Below is a small trained network, with its code and all its weights. Each question gives an input and a class and asks what happens when units are switched off, that is, made to give their printed mean instead of their output.

import numpy as np


def w(rows, s, z=0):
    codes = np.array(rows[::2]) - 128.0
    scale = np.full(codes.shape[1], s)
    scale[-1] = z or s
    return codes * scale


def f(y):
    return y / 2 * (1 + np.tanh(0.7978845608 * (y + 0.044715 * y**3)))


def log_softmax(a):
    a = a - a.max(-1, keepdims=True)
    return a - np.log(np.exp(a).sum(-1, keepdims=True))


def net(x, mask):
    res = np.array(x, float).reshape(1, 4) / 4 @ E
    y = f(res @ A[0][:, :-1].T + A[0][:, -1])
    res = res + np.where(mask, y, B[0][:, -1]) @ B[0][:, :-1]
    return log_softmax(res[-1] @ U[:, :-1].T + U[:, -1])


A, B = {}, {}
E = w([
[112,103,96,132,114,140,156,132,154,139],'x0',
[189,103,186,47,161,138,207,108,216,2],'x1',
[50,207,137,148,97,219,111,126,150,38],'x2',
[187,151,102,187,202,163,187,74,17,100],'x3',
],0.011)
A[0] = w([
[137,136,115,147,144,169,176,124,85,76,204],'N1',
[135,144,155,124,152,129,135,75,141,196,124],'N2',
[22,193,112,163,113,222,124,115,93,50,140],'N3',
[165,84,153,119,137,70,140,143,136,161,144],'N4',
[104,164,177,83,117,144,94,108,236,53,139],'N5',
[89,138,141,81,116,132,99,146,247,24,121],'N6',
[132,113,86,103,118,131,120,147,157,107,123],'N7',
[137,89,128,136,122,157,117,204,164,88,131],'N8',
[142,87,96,134,139,123,177,157,87,168,163],'N9',
[102,118,170,86,90,72,39,171,229,197,174],'N10',
[104,120,174,123,103,126,140,150,183,103,110],'N11',
[156,124,54,119,142,110,111,81,128,145,131],'N12',
[180,92,153,106,130,98,142,167,145,163,205],'N13',
[245,87,165,77,165,106,223,106,200,14,129],'N14',
[63,151,131,162,94,150,99,161,94,133,125],'N15',
[209,97,147,94,154,111,190,106,174,60,3],'N16',
[125,115,86,164,137,149,112,163,48,162,139],'N17',
[140,121,98,133,126,93,149,78,101,165,157],'N18',
],0.012,0.015)
B[0] = w([
[129,149,133,118,127,107,124,70,121,173,196],'N1',
[121,135,138,118,120,136,125,123,140,104,142],'N2',
[128,99,37,125,127,129,117,166,143,118,215],'N3',
[119,158,79,138,130,142,128,121,123,120,179],'N4',
[127,122,205,134,129,120,157,132,120,132,211],'N5',
[133,136,215,134,115,132,126,123,116,126,214],'N6',
[141,132,148,139,150,122,101,123,99,118,141],'N7',
[136,155,137,115,107,114,131,128,128,136,153],'N8',
[137,160,167,129,135,115,102,124,103,99,176],'N9',
[130,114,4,128,137,140,125,138,134,111,241],'N10',
[143,149,154,136,163,122,121,138,102,118,161],'N11',
[137,130,145,120,120,138,125,125,146,120,150],'N12',
[118,124,141,128,123,124,140,86,130,168,198],'N13',
[111,107,40,138,114,150,125,207,140,91,250],'N14',
[152,139,72,125,148,119,150,96,119,123,172],'N15',
[141,148,94,115,153,102,100,22,118,184,172],'N16',
[121,126,180,116,120,133,135,114,150,133,189],'N17',
[120,113,168,130,120,128,138,142,138,143,169],'N18',
],0.019,0.024)
U = w([
[106,143,105,104,136,124,93,103,146,155,253],'0',
[121,119,103,111,138,156,105,178,150,88,166],'1',
[134,154,250,115,116,121,145,140,116,118,57],'2',
],0.016,0.0015)

Each question gives the input, the list of numbers given to net, and the class t.
The units are the neurons (one row each of A and B). Each row of codes is followed by its name. A weight is (code - 128) times the scale printed after its matrix; where a second scale follows, it is the last column's (A, B and U).
mask holds one flag per neuron, in row order. A switched-off neuron (its flag False) gives its mean, the last column of its row in B, instead of its output. The means were averaged over made-up inputs and are rounded, as every weight is.
A unit's drop is (log p(t) with every unit on - log p(t) with that unit switched off) / (log p(t) with every unit on - log p(t) with every unit switched off).
The circuit of an input: a set's keep is (log p(t) with only the set's units on - log p(t) with every unit switched off) / (log p(t) with every unit on - log p(t) with every unit switched off). Starting from the 12 units with the biggest drops (on a tie, the unit counted first), units are removed one at a time, each time the one whose removal leaves the highest keep (on an exact tie, the one counted first), for as long as the keep stays at least 0.8.
circuit, biggest first: the units of the circuit, biggest drop first
most important unit: the unit with the biggest drop
top k neurons: the k neurons with the biggest drops, biggest first
drop when u is switched off: that unit's drop, to one decimal
input [-2,1,0,5], class 0: circuit, biggest first : (N1)
input [6,2,-2,6], class 0: top 3 neurons : (N1, N3, N10)
input [8,-7,4,-1], class 1: top 2 neurons : (N16, N1)
input [0,-8,1,-1], class 1: top 3 neurons : (N1, N16, N13)
input [1,-7,3,-2], class 1: top 2 neurons : (N1, N16)
input [3,-2,6,4], class 0: top 2 neurons : (N14, N1)
input [2,1,-1,3], class 0: top 4 neurons : (N6, N5, N3, N10)
input [1,3,-5,8], class 0: top 2 neurons : (N16, N1)
input [-6,-6,1,-6], class 1: top 3 neurons : (N1, N10, N16)
input [5,-8,6,-3], class 1: top 3 neurons : (N3, N1, N16)
input [-8,-7,0,2], class 2: top 2 neurons : (N10, N14)
input [7,7,-2,1], class 0: top 3 neurons : (N16, N3, N10)
input [-7,7,-1,7], class 0: top 4 neurons : (N16, N1, N3, N10)
input [4,1,6,-8], class 2: most important unit : N6
input [-4,-5,1,-7], class 1: top 4 neurons : (N10, N1, N16, N13)
input [-8,5,2,-4], class 2: top 3 neurons : (N6, N5, N3)
input [-7,7,2,-7], class 2: top 2 neurons : (N6, N5)
input [5,8,-3,8], class 0: drop when N1 is switched off : 1.5
input [-4,7,-6,8], class 0: drop when N16 is switched off : 7.4
input [5,-2,-3,4], class 2: drop when N10 is switched off : 0.1
input [-6,6,-3,8], class 0: drop when N16 is switched off : 4.8
